Below is a small trained network, with its code and all its weights. Each question gives an input and a class and asks what happens when units are switched off, that is, made to give their printed mean instead of their output.

import numpy as np


def w(rows, s, z=0):
    codes = np.array(rows[::2]) - 128.0
    scale = np.full(codes.shape[1], s)
    scale[-1] = z or s
    return codes * scale


def f(y):
    return y / 2 * (1 + np.tanh(0.7978845608 * (y + 0.044715 * y**3)))


def log_softmax(a):
    a = a - a.max(-1, keepdims=True)
    return a - np.log(np.exp(a).sum(-1, keepdims=True))


def net(x, mask):
    res = np.array(x, float).reshape(1, 6) / 4 @ E
    y = f(res @ A[0][:, :-1].T + A[0][:, -1])
    res = res + np.where(mask, y, B[0][:, -1]) @ B[0][:, :-1]
    return log_softmax(res[-1] @ U[:, :-1].T + U[:, -1])


A, B = {}, {}
E = w([
[135,176,127],'x0',
[33,97,150],'x1',
[233,161,168],'x2',
[145,162,80],'x3',
[160,157,254],'x4',
[86,193,141],'x5',
],0.009)
A[0] = w([
[187,123,190,115],'N1',
[148,101,141,142],'N2',
[85,185,103,133],'N3',
[127,159,96,78],'N4',
[104,65,217,53],'N5',
[131,150,90,145],'N6',
[145,155,73,145],'N7',
[150,52,9,151],'N8',
[154,158,78,115],'N9',
[162,71,137,146],'N10',
[98,219,40,99],'N11',
[131,91,151,158],'N12',
[122,203,49,154],'N13',
[182,126,171,108],'N14',
[169,107,195,55],'N15',
[94,32,146,196],'N16',
[102,26,167,151],'N17',
[102,145,95,47],'N18',
[77,206,193,96],'N19',
[107,177,43,93],'N20',
[42,195,138,86],'N21',
[108,76,191,94],'N22',
[90,69,97,2],'N23',
[197,111,158,34],'N24',
[139,109,100,206],'N25',
[94,196,76,140],'N26',
[176,106,166,58],'N27',
[165,134,162,106],'N28',
[148,147,74,140],'N29',
],0.012,0.004)
B[0] = w([
[154,86,175,195],'N1',
[114,134,139,140],'N2',
[136,79,117,164],'N3',
[153,135,138,135],'N4',
[95,202,192,181],'N5',
[153,145,104,152],'N6',
[147,177,104,169],'N7',
[61,177,7,255],'N8',
[151,183,105,162],'N9',
[97,146,142,155],'N10',
[201,94,101,202],'N11',
[109,149,129,148],'N12',
[180,151,78,200],'N13',
[152,107,168,179],'N14',
[157,141,192,171],'N15',
[68,184,50,217],'N16',
[89,217,95,203],'N17',
[130,104,139,140],'N18',
[53,35,141,187],'N19',
[194,113,102,191],'N20',
[73,43,138,184],'N21',
[99,198,151,167],'N22',
[55,126,142,174],'N23',
[153,102,154,168],'N24',
[125,143,93,165],'N25',
[167,86,103,180],'N26',
[130,108,183,156],'N27',
[135,110,154,161],'N28',
[140,178,107,166],'N29',
],0.021,0.0089)
U = w([
[199,179,111,85],'0',
[108,152,81,54],'1',
[164,99,254,111],'2',
[103,81,148,255],'3',
[62,214,192,70],'4',
[112,185,102,179],'5',
],0.0087,0.0083)

Each question gives the input, the list of numbers given to net, and the class t.
The units are the neurons (one row each of A and B). Each row of codes is followed by its name. A weight is (code - 128) times the scale printed after its matrix; where a second scale follows, it is the last column's (A, B and U).
mask holds one flag per neuron, in row order. A switched-off neuron (its flag False) gives its mean, the last column of its row in B, instead of its output. The means were averaged over made-up inputs and are rounded, as every weight is.
A unit's drop is (log p(t) with every unit on - log p(t) with that unit switched off) / (log p(t) with every unit on - log p(t) with every unit switched off).
The circuit of an input: a set's keep is (log p(t) with only the set's units on - log p(t) with every unit switched off) / (log p(t) with every unit on - log p(t) with every unit switched off). Starting from the 12 units with the biggest drops (on a tie, the unit counted first), units are removed one at a time, each time the one whose removal leaves the highest keep (on an exact tie, the one counted first), for as long as the keep stays at least 0.8.
circuit, biggest first: the units of the circuit, biggest drop first
unit that matters most: the unit with the biggest drop
k most important neurons: the k neurons with the biggest drops, biggest first
drop of u: that unit's drop, to one decimal
input [7,4,3,5,2,-4], class 2: circuit, biggest first -> [N8, N16]
input [7,-7,0,-6,-1,3], class 0: unit that matters most -> N21
input [-4,8,7,1,-3,-3], class 4: circuit, biggest first -> [N11, N13, N20]
input [6,-2,2,1,-8,-7], class 0: 2 most important neurons -> [N20, N16]
input [7,4,-3,-6,3,5], class 3: 2 most important neurons -> [N19, N21]
input [6,0,7,-5,-4,1], class 0: 4 most important neurons -> [N19, N21, N23, N5]
input [-4,8,7,2,7,0], class 2: 2 most important neurons -> [N8, N1]
input [-6,4,6,-7,7,-7], class 4: 2 most important neurons -> [N17, N5]
input [-6,-6,-4,-4,8,4], class 2: drop of N8 -> 0.2
input [0,3,6,6,3,8], class 3: drop of N8 -> -0.1
input [7,4,0,2,8,1], class 2: drop of N8 -> 0.1
